Here is a tiny trained network, its code and every weight. The questions are about switching its units off for an input and a target symbol, where a switched-off unit gives its printed mean instead of its output.

import numpy as np


def w(rows, s, z=0):
    codes = np.array(rows[::2]) - 128.0
    scale = np.full(codes.shape[1], s)
    scale[-1] = z or s
    return codes * scale


def norm(h):
    return h / np.sqrt((h * h).mean(-1, keepdims=True) + 1e-5)


def f(y):
    return y / 2 * (1 + np.tanh(0.7978845608 * (y + 0.044715 * y**3)))


def softmax(a):
    e = np.exp(a - a.max(-1, keepdims=True))
    return e / e.sum(-1, keepdims=True)


def log_softmax(a):
    a = a - a.max(-1, keepdims=True)
    return a - np.log(np.exp(a).sum(-1, keepdims=True))


def net(x, mask):
    ids = ['ΘΨΩβεηλξτφ'.index(c) for c in x.split()]
    T = len(ids)
    res = E[ids] + P[:T]
    q, k, v = (norm(res) @ M[0].T for M in (Q, K, V))
    z = softmax(np.where(np.tri(T) > 0, q @ k.T / 4**0.5, -1e9)) @ v
    res = res + np.where(mask[0], z, O[0][:, -1]) @ O[0][:, :-1]
    y = f(norm(res) @ A[0][:, :-1].T + A[0][:, -1])
    res = res + np.where(mask[1:17], y, B[0][:, -1]) @ B[0][:, :-1]
    return log_softmax(norm(res)[-1] @ U[:, :-1].T + U[:, -1])


Q, K, V, O, A, B = {}, {}, {}, {}, {}, {}
E = w([
[78,155,112,229],'Θ',
[111,148,152,217],'Ψ',
[77,52,194,217],'Ω',
[63,128,173,222],'β',
[52,78,118,233],'ε',
[96,126,212,198],'η',
[95,99,109,252],'λ',
[48,121,99,211],'ξ',
[135,113,75,243],'τ',
[148,90,180,236],'φ',
],0.0042)
P = w([
[137,131,125,100],'0',
[8,134,126,248],'1',
[143,156,115,172],'2',
[143,115,111,117],'3',
[59,82,185,226],'4',
[139,153,117,163],'5',
[145,115,112,119],'6',
[112,118,214,205],'7',
[137,148,116,159],'8',
[140,116,112,119],'9',
[112,115,215,226],'10',
[135,146,117,156],'11',
[141,116,113,116],'12',
],0.018)
Q[0] = w([
[42,225,154,182],'head 1',
[158,244,121,103],'head 1',
[159,120,57,83],'head 1',
[106,222,187,122],'head 1',
],0.012)
K[0] = w([
[86,137,112,226],'head 1',
[154,147,125,203],'head 1',
[168,117,106,98],'head 1',
[126,124,161,251],'head 1',
],0.016)
V[0] = w([
[166,183,175,81],'head 1',
[1,3,153,98],'head 1',
[36,249,112,133],'head 1',
[103,77,56,160],'head 1',
],0.0068)
O[0] = w([
[98,163,138,187,3],'head 1',
[97,2,99,165,214],'head 1',
[58,114,166,30,243],'head 1',
[154,96,91,72,197],'head 1',
],0.0077,0.0023)
A[0] = w([
[128,149,182,171,83],'neuron 1',
[98,149,185,83,78],'neuron 2',
[236,104,120,149,97],'neuron 3',
[142,138,126,171,110],'neuron 4',
[223,163,188,128,108],'neuron 5',
[169,52,141,108,67],'neuron 6',
[57,137,126,154,72],'neuron 7',
[108,90,137,131,73],'neuron 8',
[110,132,99,102,82],'neuron 9',
[168,160,109,173,89],'neuron 10',
[160,41,103,74,143],'neuron 11',
[110,6,200,108,51],'neuron 12',
[164,59,188,158,1],'neuron 13',
[154,106,206,143,108],'neuron 14',
[113,62,143,197,108],'neuron 15',
[145,90,111,80,41],'neuron 16',
],0.012,0.005)
B[0] = w([
[184,93,107,84,164],'neuron 1',
[159,61,146,121,129],'neuron 2',
[170,131,113,227,163],'neuron 3',
[151,109,183,85,155],'neuron 4',
[66,81,11,95,150],'neuron 5',
[194,134,99,37,142],'neuron 6',
[210,135,89,110,169],'neuron 7',
[87,188,117,96,142],'neuron 8',
[158,100,109,171,114],'neuron 9',
[111,126,188,111,157],'neuron 10',
[169,189,179,17,158],'neuron 11',
[57,183,33,255,224],'neuron 12',
[87,39,92,162,159],'neuron 13',
[69,68,110,202,159],'neuron 14',
[88,94,216,89,254],'neuron 15',
[223,203,138,183,117],'neuron 16',
],0.0062,0.0072)
U = w([
[117,250,151,138,129],'Θ',
[88,171,67,56,139],'Ψ',
[29,151,107,161,145],'Ω',
[227,129,132,101,253],'β',
[106,120,183,36,122],'ε',
[140,34,54,61,45],'η',
[151,129,242,156,121],'λ',
[151,160,9,161,106],'ξ',
[189,181,131,244,73],'τ',
[151,29,117,173,116],'φ',
],0.013,0.0046)

Each question gives the input, a string of symbols that net reads in full, and the target symbol t.
The units are the heads (4 rows each of Q, K, V and O) and the neurons (one row each of A and B). Each row of codes is followed by its name. A weight is (code - 128) times the scale printed after its matrix; where a second scale follows, it is the last column's (O, A, B and U).
mask holds one flag per unit, heads first, then neurons. A switched-off unit (its flag False) gives its mean, the last column of its rows in O or B, instead of its output. The means were averaged over made-up inputs and are rounded, as every weight is.
A unit's drop is (log p(t) with every unit on - log p(t) with that unit switched off) / (log p(t) with every unit on - log p(t) with every unit switched off).
The circuit of an input: a set's keep is (log p(t) with only the set's units on - log p(t) with every unit switched off) / (log p(t) with every unit on - log p(t) with every unit switched off). Starting from the 12 units with the biggest drops (on a tie, the unit counted first), units are removed one at a time, each time the one whose removal leaves the highest keep (on an exact tie, the one counted first), for as long as the keep stays at least 0.8.
circuit, biggest first: the units of the circuit, biggest drop first
unit that matters most: the unit with the biggest drop
top k neurons: the k neurons with the biggest drops, biggest first
drop of u: that unit's drop, to one decimal
input η Ψ φ λ Ψ λ φ, target λ: circuit, biggest first	head 1; neuron 12
input β λ β ξ λ φ η λ η Ω λ β ξ, target Ω: circuit, biggest first	head 1; neuron 12
input τ τ η η, target ξ: unit that matters most	neuron 5
input ξ β λ ε τ λ β, target Ψ: circuit, biggest first	neuron 11; neuron 12
input τ β λ β β Ψ ε ξ λ β, target ξ: top 2 neurons	neuron 5; neuron 3
input Θ β η Θ, target ε: circuit, biggest first	neuron 12; head 1
input Θ Θ Ω β φ Ω β τ β β, target ε: circuit, biggest first	head 1; neuron 12
input λ τ β η, target β: circuit, biggest first	head 1; neuron 11
input λ τ Ψ τ ξ β λ ξ Ψ, target Ψ: top 3 neurons	neuron 15; neuron 5; neuron 12
input τ β β τ ε η, target η: top 3 neurons	neuron 12; neuron 5; neuron 15
input τ ξ ε η ξ λ, target λ: circuit, biggest first	neuron 12; neuron 5
input β φ Θ, target Θ: top 3 neurons	neuron 15; neuron 12; neuron 5
input φ φ φ ε ε Θ, target Θ: top 3 neurons	neuron 15; neuron 12; neuron 3
input Ψ ξ φ φ Ψ β Ψ η Ω ξ λ τ, target τ: top 2 neurons	neuron 15; neuron 3
input Ω λ β τ τ τ Ψ β τ, target τ: top neuron	neuron 15
input ξ λ τ η β τ ε, target Ψ: top 2 neurons	neuron 11; neuron 12
input ξ Θ φ λ Ω φ λ, target Ψ: top 2 neurons	neuron 11; neuron 12
input λ η φ Θ Ψ φ Ω Ψ β, target β: top 3 neurons	neuron 12; neuron 15; neuron 7
input τ λ φ β λ β Ψ η Ω β Ψ λ φ, target ξ: drop of neuron 5	0.6
input φ λ τ β β ξ φ, target τ: drop of head 1	0.4
input φ ε β ξ φ ε Ω Ψ λ λ ε β λ, target τ: drop of head 1	0.9
input ξ ξ β β η η ξ ε Θ τ φ ξ, target ξ: top neuron	neuron 15
